Small tables with named rows and columns. After each table, cells are looked up by row and column.

menaga:
         lin  doz
donimal  7.5  5.7
dubusat  0.5  8.7
zov      8.3  7.8
zolak    3.4  4.4
vop      8.8  9.5
zabeful  2.0  1.7
bim      6.1  5.4
pup      6.9  6.4

What is the lin of zabeful in menaga?
2.0
What is the lin of vop in menaga?
8.8
What is the doz of vop in menaga?
9.5
What is the doz of pup in menaga?
6.4
What is the lin of zov in menaga?
8.3
What is the doz of bim in menaga?
5.4
What is the lin of dubusat in menaga?
0.5
What is the lin of bim in menaga?
6.1
What is the lin of donimal in menaga?
7.5
What is the lin of pup in menaga?
6.9
What is the doz of zolak in menaga?
4.4
What is the lin of zolak in menaga?
3.4
What is the doz of zabeful in menaga?
1.7
What is the doz of donimal in menaga?
5.7
What is the doz of dubusat in menaga?
8.7
What is the doz of zov in menaga?
7.8

vin
columns: korudi, fizu
mipapir: [0.7, 0.5]
tumo: [0.3, 0.2]
fave: [0.7, 0.3]
tovoze: [0.7, 0.4]
gokirip: [0.8, 0.5]

tovoze, fizu: 0.4
mipapir, fizu: 0.5
fave, korudi: 0.7
tovoze, korudi: 0.7
tumo, fizu: 0.2
mipapir, korudi: 0.7
fave, fizu: 0.3
Which row has the largest korudi? gokirip

nok =
,tavi,milureg,mibap
vedo,-77636,-39038,-27332
dap,-13806,44913,-20578
pegep,-69487,41251,50008

milureg of vedo: -39038
mibap of pegep: 50008
mibap of dap: -20578
mibap of vedo: -27332
tavi of vedo: -77636
tavi of dap: -13806
tavi of pegep: -69487
milureg of dap: 44913
milureg of pegep: 41251
Row with the largest milureg: dap

Table gesi
|  | dip | kagupos | lep | sino | rero | mikesoz | topif |
|---|---|---|---|---|---|---|---|
| par | 5149 | 1013 | 6273 | 8535 | 4205 | 7918 | 7063 |
| dusudil | 5027 | 4147 | 7545 | 6490 | 5191 | 4450 | 7269 |
| momome | 7330 | 8018 | 3450 | 6496 | 4520 | 5573 | 4981 |
| vudarel | 5592 | 5598 | 5600 | 5606 | 5590 | 5603 | 5591 |
| kir | 3116 | 2311 | 8144 | 8383 | 3132 | 5418 | 6097 |
| rava | 5587 | 5609 | 5604 | 5598 | 5593 | 5593 | 5586 |
| lum | 6231 | 6305 | 4331 | 4261 | 6800 | 6584 | 4853 |
| petosiv | 5192 | 1180 | 6141 | 8396 | 4286 | 7956 | 6933 |
| tufo | 7003 | 6885 | 5033 | 7959 | 3533 | 4428 | 6533 |

momome, mikesoz => 5573
vudarel, lep => 5600
petosiv, kagupos => 1180
par, lep => 6273
rava, dip => 5587
rava, topif => 5586
dusudil, sino => 6490
dusudil, lep => 7545
tufo, topif => 6533
tufo, kagupos => 6885
petosiv, sino => 8396
kir, topif => 6097
par, dip => 5149
kir, mikesoz => 5418
vudarel, kagupos => 5598
dusudil, kagupos => 4147
petosiv, lep => 6141

livude:
fields: ripuv, lipu, tepog, sikepo
zepideb: [53, 37, 29, 66]
nuv: [27, 49, 43, 35]
petadef: [22, 45, 57, 35]
gud: [77, 59, 78, 55]
vedofuf: [31, 28, 55, 49]
kapelol: [55, 47, 29, 61]
bugokel: [63, 46, 62, 21]
zes: [37, 21, 49, 50]
tesabam: [20, 47, 50, 32]
vonubi: [51, 49, 15, 50]
penaz: [70, 64, 56, 61]
fam: [55, 26, 31, 58]

penaz, tepog => 56
vonubi, tepog => 15
zes, lipu => 21
bugokel, tepog => 62
tesabam, lipu => 47
kapelol, sikepo => 61
zes, tepog => 49
kapelol, lipu => 47
zepideb, tepog => 29
zepideb, lipu => 37
nuv, tepog => 43
fam, ripuv => 55
tesabam, tepog => 50

Table zenumem
	suguvel	sadeg
samu	-42.21	39.64
supabob	-79.21	-5.53
gudi	5.62	-61.36
fefoso	-32.75	-32.75
vimesub	-44.16	64.96
lekula	-32.77	-32.84
zup	-15.40	-65.04
mapomeb	-39.43	36.23
folupuz	-30.50	-31.44
pizumif	-77.57	-6.44
nulu	-97.41	-21.49
lelab	-49.81	67.17
laz	-78.06	-72.47
mub	-32.11	-4.85

fefoso, suguvel: -32.75
vimesub, sadeg: 64.96
samu, sadeg: 39.64
supabob, suguvel: -79.21
gudi, suguvel: 5.62
vimesub, suguvel: -44.16
nulu, sadeg: -21.49
gudi, sadeg: -61.36
laz, sadeg: -72.47
pizumif, sadeg: -6.44
zup, sadeg: -65.04
lelab, sadeg: 67.17
supabob, sadeg: -5.53
lekula, suguvel: -32.77
lekula, sadeg: -32.84

dunebo =
,vigis,ribabub,rolodut,lizib,bavor,zon,nuzeli
tob,164,40,90,86,145,85,17
rov,48,67,116,36,93,115,178
mufinul,129,102,15,226,17,215,219
pososi,227,10,103,199,70,223,139
vanukuz,62,92,113,19,15,74,61
nunavug,138,19,57,100,44,154,17
fikiru,193,14,81,23,181,125,121
fik,57,109,74,56,192,18,172

What is the vigis of fikiru in dunebo? 193
What is the rolodut of fikiru in dunebo? 81
What is the bavor of rov in dunebo? 93
What is the vigis of fik in dunebo? 57
What is the bavor of fik in dunebo? 192
What is the vigis of pososi in dunebo? 227
What is the vigis of vanukuz in dunebo? 62
What is the lizib of mufinul in dunebo? 226
What is the nuzeli of fikiru in dunebo? 121
What is the bavor of tob in dunebo? 145
What is the zon of fik in dunebo? 18
What is the bavor of fikiru in dunebo? 181
What is the lizib of nunavug in dunebo? 100
What is the rolodut of pososi in dunebo? 103
What is the rolodut of mufinul in dunebo? 15
What is the ribabub of tob in dunebo? 40
What is the vigis of nunavug in dunebo? 138
What is the ribabub of rov in dunebo? 67
What is the zon of pososi in dunebo? 223
What is the zon of rov in dunebo? 115
Which row has the largest bavor? fik

